Below is a small trained network, with its code and all its weights. Each question gives an input and a target symbol and asks what happens when units are switched off, that is, made to give their printed mean instead of their output.

import numpy as np


def w(rows, s, z=0):
    codes = np.array(rows[::2]) - 128.0
    scale = np.full(codes.shape[1], s)
    scale[-1] = z or s
    return codes * scale


def f(y):
    return np.maximum(y, 0)


def softmax(a):
    e = np.exp(a - a.max(-1, keepdims=True))
    return e / e.sum(-1, keepdims=True)


def log_softmax(a):
    a = a - a.max(-1, keepdims=True)
    return a - np.log(np.exp(a).sum(-1, keepdims=True))


def net(x, mask):
    ids = ['ΓΔΘΠΩαβεζηλμξσφψ'.index(c) for c in x.split()]
    T = len(ids)
    res = E[ids] + P[:T]
    r = res
    for j in range(3):
        rows = slice(2 * j, 2 * j + 2)
        q, k, v = (r @ M[0][rows].T for M in (Q, K, V))
        z = softmax(np.where(np.tri(T) > 0, q @ k.T / 2**0.5, -1e9)) @ v
        o = O[0][rows]
        res = res + np.where(mask[j], z, o[:, -1]) @ o[:, :-1]
    y = f(res @ A[0][:, :-1].T + A[0][:, -1])
    res = res + np.where(mask[3:7], y, B[0][:, -1]) @ B[0][:, :-1]
    return log_softmax(res[-1] @ U[:, :-1].T + U[:, -1])


Q, K, V, O, A, B = {}, {}, {}, {}, {}, {}
E = w([
[102,134,31,125],'Γ',
[26,52,73,171],'Δ',
[183,178,240,89],'Θ',
[151,200,160,219],'Π',
[137,58,203,100],'Ω',
[77,60,13,4],'α',
[66,127,52,248],'β',
[86,140,226,225],'ε',
[114,135,96,167],'ζ',
[142,210,162,128],'η',
[134,120,87,88],'λ',
[98,90,81,139],'μ',
[142,163,22,169],'ξ',
[124,98,107,73],'σ',
[147,116,188,194],'φ',
[126,119,109,90],'ψ',
],0.013)
P = w([
[9,152,134,121],'0',
[183,50,168,163],'1',
[178,35,197,199],'2',
[187,2,187,202],'3',
[134,67,103,137],'4',
[126,53,90,176],'5',
],0.009)
Q[0] = w([
[180,10,158,165],'h0',
[75,127,167,134],'h0',
[164,70,153,166],'h1',
[86,167,161,145],'h1',
[134,16,95,196],'h2',
[103,130,189,63],'h2',
],0.013)
K[0] = w([
[19,196,152,70],'h0',
[168,113,96,121],'h0',
[17,181,139,108],'h1',
[171,50,93,121],'h1',
[67,10,160,114],'h2',
[185,157,164,115],'h2',
],0.011)
V[0] = w([
[152,155,176,37],'h0',
[141,174,76,55],'h0',
[88,5,126,82],'h1',
[146,129,234,114],'h1',
[90,176,172,115],'h2',
[145,129,182,103],'h2',
],0.017)
O[0] = w([
[147,165,73,226,52],'h0',
[185,246,66,154,74],'h0',
[130,23,46,94,254],'h1',
[42,74,113,212,92],'h1',
[160,39,123,113,91],'h2',
[131,119,153,183,125],'h2',
],0.012,0.0096)
A[0] = w([
[70,42,128,123,22],'n0',
[218,36,194,180,218],'n1',
[88,230,199,135,83],'n2',
[1,118,83,28,252],'n3',
],0.0075,0.003)
B[0] = w([
[120,170,120,2,242],'n0',
[115,177,85,154,214],'n1',
[41,175,27,97,144],'n2',
[177,149,175,233,255],'n3',
],0.0096,0.019)
U = w([
[196,197,141,142,161],'Γ',
[181,25,139,93,108],'Δ',
[91,79,97,234,124],'Θ',
[34,197,134,101,94],'Π',
[55,2,31,115,168],'Ω',
[180,112,21,127,82],'α',
[159,159,202,114,73],'β',
[28,110,142,92,92],'ε',
[164,136,171,160,255],'ζ',
[80,202,86,133,111],'η',
[156,139,94,155,162],'λ',
[131,122,100,95,43],'μ',
[111,224,106,79,23],'ξ',
[170,61,80,188,226],'σ',
[59,101,137,110,82],'φ',
[159,105,93,171,145],'ψ',
],0.0056,0.0027)

Each question gives the input, a string of symbols that net reads in full, and the target symbol t.
The units are the heads (2 rows each of Q, K, V and O) and the neurons (one row each of A and B). Each row of codes is followed by its name. A weight is (code - 128) times the scale printed after its matrix; where a second scale follows, it is the last column's (O, A, B and U).
mask holds one flag per unit, heads first, then neurons. A switched-off unit (its flag False) gives its mean, the last column of its rows in O or B, instead of its output. The means were averaged over made-up inputs and are rounded, as every weight is.
A unit's drop is (log p(t) with every unit on - log p(t) with that unit switched off) / (log p(t) with every unit on - log p(t) with every unit switched off).
The circuit of an input: a set's keep is (log p(t) with only the set's units on - log p(t) with every unit switched off) / (log p(t) with every unit on - log p(t) with every unit switched off). Starting from all 7 units, units are removed one at a time, each time the one whose removal leaves the highest keep (on an exact tie, the one counted first), for as long as the keep stays at least 0.8.
circuit, biggest first: the units of the circuit, biggest drop first
k most important neurons: the k neurons with the biggest drops, biggest first
heads that matter: for each layer, one digit per head in row order, 1 if its drop is at least 0.15 and else 0, layers parted by /
drop when u is switched off: that unit's drop, to one decimal
input Θ Ω α ε, target Θ: heads that matter	110
input Π Γ η Ω λ Ω, target Π: heads that matter	010
input α Ω Δ Δ Ω, target α: circuit, biggest first	(h0, h1)
input ξ ξ Ω α, target ξ: heads that matter	111
input Δ Δ ζ Θ, target Δ: circuit, biggest first	(h1, h0)
input Π σ Θ σ, target Π: circuit, biggest first	(h1, n2)
input ε λ Δ ψ, target ε: circuit, biggest first	(h0, h1)
input Ω Ω α ε, target Ω: circuit, biggest first	(h1)
input Θ Ω Π, target Θ: circuit, biggest first	(h0, h1)
input Θ Θ Ω Ω ζ ζ, target Θ: heads that matter	111
input Ω Γ Ω σ ζ Ω, target Ω: heads that matter	110
input α Ω Γ Γ, target α: heads that matter	110
input ε β Ω Ω, target ε: 2 most important neurons	(n0, n3)
input α Ω Π, target α: circuit, biggest first	(h1, h0)
input Ω φ Ω λ, target Ω: 2 most important neurons	(n3, n0)
input Ω Θ ζ Θ, target Ω: circuit, biggest first	(h1, n3)
input Δ α α, target Δ: circuit, biggest first	(h1, h0, n3)
input Θ σ β ξ, target Θ: circuit, biggest first	(h1, h0)
input ε σ Θ Δ, target ε: circuit, biggest first	(h0, n0, h1)
input Ω ξ Ω, target Ω: circuit, biggest first	(h1)
input Δ β β ζ, target Δ: circuit, biggest first	(h0, h1)
input Π Ω λ, target Π: 2 most important neurons	(n2, n3)
input Ω Ω Δ, target Ω: most important neuron	(n0)
input Δ σ Γ Δ μ, target Δ: 2 most important neurons	(n1, n3)
input α η Ω β, target α: drop when h1 is switched off	0.4
input Δ ζ μ, target Δ: drop when n0 is switched off	0.0
input Θ Π Π Ω, target Θ: drop when h1 is switched off	0.3
